Below are the code and all the weights of a small trained network. Each question names an input and a target symbol and asks about switching units off, where a switched-off unit gives its printed mean instead of its output.

import numpy as np


def w(rows, s, z=0):
    codes = np.array(rows[::2]) - 128.0
    scale = np.full(codes.shape[1], s)
    scale[-1] = z or s
    return codes * scale


def f(y):
    return np.maximum(y, 0)


def softmax(a):
    e = np.exp(a - a.max(-1, keepdims=True))
    return e / e.sum(-1, keepdims=True)


def log_softmax(a):
    a = a - a.max(-1, keepdims=True)
    return a - np.log(np.exp(a).sum(-1, keepdims=True))


def net(x, mask):
    ids = ['αβγδεζηθμξπσφψω'.index(c) for c in x.split()]
    T = len(ids)
    res = E[ids] + P[:T]
    r = res
    for j in range(3):
        rows = slice(2 * j, 2 * j + 2)
        q, k, v = (r @ M[0][rows].T for M in (Q, K, V))
        z = softmax(np.where(np.tri(T) > 0, q @ k.T / 2**0.5, -1e9)) @ v
        o = O[0][rows]
        res = res + np.where(mask[j], z, o[:, -1]) @ o[:, :-1]
    y = f(res @ A[0][:, :-1].T + A[0][:, -1])
    res = res + np.where(mask[3:19], y, B[0][:, -1]) @ B[0][:, :-1]
    return log_softmax(res[-1] @ U[:, :-1].T + U[:, -1])


Q, K, V, O, A, B = {}, {}, {}, {}, {}, {}
E = w([
[137,74,133],'α',
[153,56,151],'β',
[111,126,113],'γ',
[138,126,89],'δ',
[139,124,98],'ε',
[130,95,127],'ζ',
[125,95,116],'η',
[160,47,172],'θ',
[145,57,164],'μ',
[182,68,131],'ξ',
[137,77,137],'π',
[171,253,175],'σ',
[136,105,107],'φ',
[124,146,103],'ψ',
[129,140,99],'ω',
],0.025)
P = w([
[126,139,9],'0',
[205,77,136],'1',
[194,105,144],'2',
[168,134,148],'3',
[172,147,157],'4',
[167,154,171],'5',
[165,180,169],'6',
[161,189,181],'7',
[146,232,204],'8',
],0.012)
Q[0] = w([
[115,34,86],'h0',
[244,1,181],'h0',
[17,85,71],'h1',
[102,42,40],'h1',
[69,214,199],'h2',
[18,134,153],'h2',
],0.006)
K[0] = w([
[124,19,80],'h0',
[249,134,120],'h0',
[57,93,248],'h1',
[20,59,30],'h1',
[3,5,33],'h2',
[37,106,59],'h2',
],0.0062)
V[0] = w([
[209,147,188],'h0',
[141,51,122],'h0',
[128,2,128],'h1',
[230,131,151],'h1',
[117,76,137],'h2',
[60,1,43],'h2',
],0.0088)
O[0] = w([
[87,121,107,226],'h0',
[61,190,151,215],'h0',
[254,137,193,184],'h1',
[46,101,172,253],'h1',
[187,87,154,163],'h2',
[241,97,117,192],'h2',
],0.0079,0.0046)
A[0] = w([
[97,102,140,176],'n0',
[152,142,180,154],'n1',
[87,187,181,118],'n2',
[87,74,241,177],'n3',
[254,162,160,54],'n4',
[86,152,144,34],'n5',
[191,181,214,215],'n6',
[230,117,59,85],'n7',
[193,230,156,2],'n8',
[91,93,136,189],'n9',
[174,150,160,212],'n10',
[81,12,114,145],'n11',
[136,221,66,179],'n12',
[121,68,83,163],'n13',
[180,151,154,229],'n14',
[183,115,94,233],'n15',
],0.01,0.0057)
B[0] = w([
[141,116,63,154],'n0',
[160,123,60,183],'n1',
[135,125,158,158],'n2',
[137,141,116,212],'n3',
[33,42,177,226],'n4',
[171,144,112,140],'n5',
[110,194,82,249],'n6',
[132,71,112,198],'n7',
[127,2,33,140],'n8',
[145,95,47,159],'n9',
[152,191,42,216],'n10',
[168,195,112,161],'n11',
[122,93,238,167],'n12',
[143,150,60,149],'n13',
[110,223,111,226],'n14',
[156,214,117,218],'n15',
],0.0069,0.011)
U = w([
[214,197,1,201],'α',
[184,253,177,208],'β',
[128,82,134,74],'γ',
[147,71,169,147],'δ',
[132,55,133,118],'ε',
[143,97,140,51],'ζ',
[148,98,140,21],'η',
[136,99,153,90],'θ',
[146,115,150,8],'μ',
[151,76,174,115],'ξ',
[150,84,148,40],'π',
[72,83,70,4],'σ',
[138,100,140,31],'φ',
[111,71,124,111],'ψ',
[132,66,135,139],'ω',
],0.0092,0.0043)

Each question gives the input, a string of symbols that net reads in full, and the target symbol t.
The units are the heads (2 rows each of Q, K, V and O) and the neurons (one row each of A and B). Each row of codes is followed by its name. A weight is (code - 128) times the scale printed after its matrix; where a second scale follows, it is the last column's (O, A, B and U).
mask holds one flag per unit, heads first, then neurons. A switched-off unit (its flag False) gives its mean, the last column of its rows in O or B, instead of its output. The means were averaged over made-up inputs and are rounded, as every weight is.
A unit's drop is (log p(t) with every unit on - log p(t) with that unit switched off) / (log p(t) with every unit on - log p(t) with every unit switched off).
The circuit of an input: a set's keep is (log p(t) with only the set's units on - log p(t) with every unit switched off) / (log p(t) with every unit on - log p(t) with every unit switched off). Starting from the 12 units with the biggest drops (on a tie, the unit counted first), units are removed one at a time, each time the one whose removal leaves the highest keep (on an exact tie, the one counted first), for as long as the keep stays at least 0.8.
units of the circuit, in order: the units of the circuit, biggest drop first
most important unit: the unit with the biggest drop
top k neurons: the k neurons with the biggest drops, biggest first
heads that matter: for each layer, one digit per head in row order, 1 if its drop is at least 0.15 and else 0, layers parted by /
drop when u is switched off: that unit's drop, to one decimal
input σ γ ζ, target σ: units of the circuit, in order	h2
input γ π φ ζ ψ γ μ, target α: heads that matter	000
input ε ψ δ θ ω π, target α: units of the circuit, in order	n4; n12
input σ ω ψ, target σ: units of the circuit, in order	h2; h1
input σ φ θ, target σ: heads that matter	011
input β γ β μ μ, target β: heads that matter	110
input σ ε α, target σ: heads that matter	001
input ω σ β φ, target σ: heads that matter	001
input ψ ζ μ ξ θ, target α: heads that matter	000
input ζ γ ω ψ δ α, target α: top 2 neurons	n4; n12
input φ ζ θ θ η θ, target β: drop when n1 is switched off	-0.3
input μ ζ ε θ η θ, target β: drop when n14 is switched off	0.2
input σ γ δ, target σ: drop when n13 is switched off	0.0
input π φ γ δ α σ γ ξ, target σ: most important unit	h2
